Here is a tiny trained network, its code and every weight. The questions are about switching its units off for an input and a target symbol, where a switched-off unit gives its printed mean instead of its output.

import numpy as np


def w(rows, s, z=0):
    codes = np.array(rows[::2]) - 128.0
    scale = np.full(codes.shape[1], s)
    scale[-1] = z or s
    return codes * scale


def f(y):
    return y / 2 * (1 + np.tanh(0.7978845608 * (y + 0.044715 * y**3)))


def softmax(a):
    e = np.exp(a - a.max(-1, keepdims=True))
    return e / e.sum(-1, keepdims=True)


def log_softmax(a):
    a = a - a.max(-1, keepdims=True)
    return a - np.log(np.exp(a).sum(-1, keepdims=True))


def net(x, mask):
    ids = ['ΓΞαεζηθπτ'.index(c) for c in x.split()]
    T = len(ids)
    res = E[ids] + P[:T]
    u = 0
    for l in range(3):
        r = res
        for j in range(2):
            rows = slice(4 * j, 4 * j + 4)
            q, k, v = (r @ M[l][rows].T for M in (Q, K, V))
            z = softmax(np.where(np.tri(T) > 0, q @ k.T / 4**0.5, -1e9)) @ v
            o = O[l][rows]
            res = res + np.where(mask[u + j], z, o[:, -1]) @ o[:, :-1]
        u += 2
        y = f(res @ A[l][:, :-1].T + A[l][:, -1])
        res = res + np.where(mask[u : u + 4], y, B[l][:, -1]) @ B[l][:, :-1]
        u += 4
    return log_softmax(res[-1] @ U[:, :-1].T + U[:, -1])


Q, K, V, O, A, B = {}, {}, {}, {}, {}, {}
E = w([
[134,111,8,85,193],'Γ',
[41,154,120,176,182],'Ξ',
[148,48,86,147,140],'α',
[199,149,161,69,59],'ε',
[143,40,91,144,141],'ζ',
[144,56,85,145,135],'η',
[168,245,193,120,204],'θ',
[137,12,168,131,53],'π',
[47,154,243,129,63],'τ',
],0.013)
P = w([
[255,151,44,225,101],'0',
[187,65,182,87,236],'1',
[152,108,171,103,192],'2',
[121,135,155,113,161],'3',
[89,151,142,113,132],'4',
[64,160,120,113,105],'5',
[42,173,118,112,91],'6',
[21,181,106,109,79],'7',
],0.0077)
Q[0] = w([
[149,154,128,181,114],'L0H1',
[125,76,101,116,120],'L0H1',
[126,114,116,115,135],'L0H1',
[103,157,56,189,151],'L0H1',
[89,2,154,104,103],'L0H2',
[79,130,200,164,156],'L0H2',
[128,144,110,72,160],'L0H2',
[174,162,142,132,76],'L0H2',
],0.0097)
K[0] = w([
[154,126,147,112,153],'L0H1',
[79,72,82,112,116],'L0H1',
[119,125,103,112,130],'L0H1',
[133,159,77,185,209],'L0H1',
[134,1,102,213,70],'L0H2',
[71,131,215,225,139],'L0H2',
[172,184,109,127,133],'L0H2',
[168,111,147,90,83],'L0H2',
],0.0076)
V[0] = w([
[126,139,133,123,154],'L0H1',
[101,196,161,152,214],'L0H1',
[74,162,171,252,142],'L0H1',
[136,138,123,125,128],'L0H1',
[131,136,126,128,125],'L0H2',
[126,75,175,161,130],'L0H2',
[64,119,141,255,123],'L0H2',
[84,69,18,152,216],'L0H2',
],0.0061)
O[0] = w([
[116,143,108,133,121,165],'L0H1',
[104,190,62,186,84,255],'L0H1',
[175,158,122,225,70,195],'L0H1',
[133,132,114,119,127,129],'L0H1',
[129,132,121,124,127,122],'L0H2',
[118,88,157,189,140,202],'L0H2',
[226,85,142,204,94,208],'L0H2',
[173,127,254,92,75,223],'L0H2',
],0.0062,0.00077)
A[0] = w([
[149,126,130,2,158,106],'L0N1',
[76,197,101,74,126,85],'L0N2',
[98,113,199,157,126,78],'L0N3',
[123,106,60,56,74,252],'L0N4',
],0.0088,0.0037)
B[0] = w([
[133,188,121,244,58,221],'L0N1',
[53,204,172,176,128,187],'L0N2',
[57,167,126,47,88,161],'L0N3',
[119,82,168,254,135,254],'L0N4',
],0.0066,0.0032)
Q[1] = w([
[176,104,180,35,205],'L1H1',
[140,69,98,1,129],'L1H1',
[143,140,131,166,100],'L1H1',
[94,65,158,112,178],'L1H1',
[175,180,164,161,102],'L1H2',
[111,174,113,30,121],'L1H2',
[186,250,179,139,106],'L1H2',
[148,73,130,103,105],'L1H2',
],0.0083)
K[1] = w([
[165,34,91,208,95],'L1H1',
[34,64,164,121,142],'L1H1',
[170,144,140,94,124],'L1H1',
[79,115,167,236,117],'L1H1',
[60,149,111,121,137],'L1H2',
[143,125,207,185,186],'L1H2',
[1,164,94,141,196],'L1H2',
[156,145,205,173,54],'L1H2',
],0.0087)
V[1] = w([
[76,51,111,149,2],'L1H1',
[130,130,130,126,126],'L1H1',
[160,159,173,113,102],'L1H1',
[133,72,124,148,44],'L1H1',
[159,142,103,134,117],'L1H2',
[53,146,182,113,113],'L1H2',
[145,38,137,135,145],'L1H2',
[136,153,122,129,90],'L1H2',
],0.0056)
O[1] = w([
[171,199,1,145,86,4],'L1H1',
[127,128,128,128,128,128],'L1H1',
[84,152,153,106,130,178],'L1H1',
[149,180,52,104,102,92],'L1H1',
[140,102,157,111,150,150],'L1H2',
[122,173,128,182,64,95],'L1H2',
[80,138,66,82,160,110],'L1H2',
[138,121,169,128,127,141],'L1H2',
],0.0059,0.0017)
A[1] = w([
[150,53,1,41,115,171],'L1N1',
[214,127,20,182,121,253],'L1N2',
[168,163,197,67,50,93],'L1N3',
[45,142,87,106,231,81],'L1N4',
],0.0097,0.0038)
B[1] = w([
[123,205,142,223,97,193],'L1N1',
[130,84,203,18,140,253],'L1N2',
[144,36,151,35,165,165],'L1N3',
[254,60,216,42,49,180],'L1N4',
],0.0083,0.0042)
Q[2] = w([
[138,57,161,133,150],'L2H1',
[127,119,245,160,155],'L2H1',
[155,100,138,118,213],'L2H1',
[156,159,53,127,117],'L2H1',
[126,138,121,61,121],'L2H2',
[136,199,20,99,93],'L2H2',
[161,178,1,94,103],'L2H2',
[112,205,200,229,127],'L2H2',
],0.014)
K[2] = w([
[95,146,158,157,106],'L2H1',
[85,116,105,129,60],'L2H1',
[128,181,116,171,108],'L2H1',
[169,139,135,133,155],'L2H1',
[119,85,122,93,84],'L2H2',
[102,73,44,136,124],'L2H2',
[118,58,51,148,124],'L2H2',
[85,249,144,162,130],'L2H2',
],0.017)
V[2] = w([
[47,150,189,1,120],'L2H1',
[215,80,129,139,185],'L2H1',
[187,221,159,138,170],'L2H1',
[161,185,164,33,209],'L2H1',
[77,241,60,145,127],'L2H2',
[69,73,173,82,72],'L2H2',
[69,61,153,197,132],'L2H2',
[241,171,104,155,220],'L2H2',
],0.007)
O[2] = w([
[159,173,90,122,254,253],'L2H1',
[106,137,160,196,28,136],'L2H1',
[74,78,195,176,162,106],'L2H1',
[136,143,195,183,208,153],'L2H1',
[152,188,146,155,16,46],'L2H2',
[137,65,157,167,170,133],'L2H2',
[64,88,77,176,151,83],'L2H2',
[133,182,80,51,101,197],'L2H2',
],0.009,0.0047)
A[2] = w([
[82,158,106,246,111,2],'L2N1',
[111,80,115,136,228,129],'L2N2',
[204,1,179,84,169,105],'L2N3',
[166,152,76,47,85,52],'L2N4',
],0.0095,0.0059)
B[2] = w([
[51,160,24,119,147,136],'L2N1',
[171,119,148,152,23,232],'L2N2',
[48,122,18,55,96,254],'L2N3',
[156,255,32,141,108,154],'L2N4',
],0.0095,0.0091)
U = w([
[122,44,107,55,138,176],'Γ',
[201,98,239,197,91,244],'Ξ',
[15,158,102,176,176,110],'α',
[91,152,141,105,132,71],'ε',
[143,154,67,108,255,113],'ζ',
[126,171,112,133,36,60],'η',
[95,132,123,116,151,64],'θ',
[108,145,123,119,124,78],'π',
[103,141,121,120,134,78],'τ',
],0.0059,0.011)

Each question gives the input, a string of symbols that net reads in full, and the target symbol t.
The units are the heads (4 rows each of Q, K, V and O) and the neurons (one row each of A and B). Each row of codes is followed by its name. A weight is (code - 128) times the scale printed after its matrix; where a second scale follows, it is the last column's (O, A, B and U).
mask holds one flag per unit, layer by layer, with each layer's heads first. A switched-off unit (its flag False) gives its mean, the last column of its rows in O or B, instead of its output. The means were averaged over made-up inputs and are rounded, as every weight is.
A unit's drop is (log p(t) with every unit on - log p(t) with that unit switched off) / (log p(t) with every unit on - log p(t) with every unit switched off).
The circuit of an input: a set's keep is (log p(t) with only the set's units on - log p(t) with every unit switched off) / (log p(t) with every unit on - log p(t) with every unit switched off). Starting from the 12 units with the biggest drops (on a tie, the unit counted first), units are removed one at a time, each time the one whose removal leaves the highest keep (on an exact tie, the one counted first), for as long as the keep stays at least 0.8.
units of the circuit, in order: the units of the circuit, biggest drop first
top k neurons: the k neurons with the biggest drops, biggest first
heads that matter: for each layer, one digit per head in row order, 1 if its drop is at least 0.15 and else 0, layers parted by /
input ε θ ζ, target Ξ: heads that matter : 00 / 01 / 11
input τ Ξ α α η Ξ η, target Ξ: units of the circuit, in order : (L1N3 L2N3)
input η ε ζ τ Ξ Γ ε η, target Ξ: heads that matter : 01 / 10 / 00
input Ξ θ τ, target ζ: heads that matter : 01 / 00 / 11
input ε η π θ τ Ξ, target ζ: units of the circuit, in order : (L2H1 L0N3)
input π θ ε ε Γ ε τ η, target ζ: heads that matter : 00 / 00 / 11
input ε ε ε α θ π Γ, target η: top 4 neurons : (L1N2 L2N4 L1N4 L0N4)
input Ξ π ε ε α π θ, target η: units of the circuit, in order : (L2H1 L2H2 L1N2)
input θ τ Ξ τ ε τ Ξ, target ζ: heads that matter : 01 / 10 / 11
input Γ Ξ Γ, target Ξ: units of the circuit, in order : (L0H2 L0N1 L2N3 L2H1)
input π ε Ξ, target Γ: heads that matter : 00 / 00 / 01
input Γ π ζ τ Γ ε τ, target Ξ: top 3 neurons : (L1N3 L0N1 L1N2)
input ε τ Γ π θ Γ Ξ π, target η: units of the circuit, in order : (L2H1 L2H2 L2N4)
input τ η Ξ α π ε θ, target η: units of the circuit, in order : (L2H2 L1N2)
input α π π π, target α: heads that matter : 01 / 11 / 11
input η π τ, target Γ: units of the circuit, in order : (L2H2 L1N3 L2N3)
input η α Γ Ξ ζ ζ α, target Ξ: top 3 neurons : (L1N1 L2N3 L1N3)
input θ ε Ξ π ζ, target η: units of the circuit, in order : (L2H2 L0H2)
input α Γ Γ θ ε Ξ, target Ξ: units of the circuit, in order : (L2N3)
input Ξ θ π, target η: top 3 neurons : (L1N1 L2N4 L1N2)
input ε θ Ξ Ξ τ Γ, target ζ: units of the circuit, in order : (L0N4 L2H1 L1H1)
input η θ π Γ π Ξ η, target η: top 4 neurons : (L1N1 L1N2 L2N4 L1N3)
input ε π θ τ α τ π, target ζ: top 2 neurons : (L0N4 L2N2)
input θ ζ Ξ, target Ξ: top 2 neurons : (L2N3 L1N2)
input Γ Ξ π α Γ, target Ξ: units of the circuit, in order : (L0H2 L0N1 L2N3)
input ε τ π Γ Ξ τ τ, target α: units of the circuit, in order : (L2N1 L2H2)
input τ θ π ε, target η: heads that matter : 01 / 01 / 11
input α θ Ξ τ ζ τ ε ζ, target ζ: heads that matter : 01 / 00 / 11
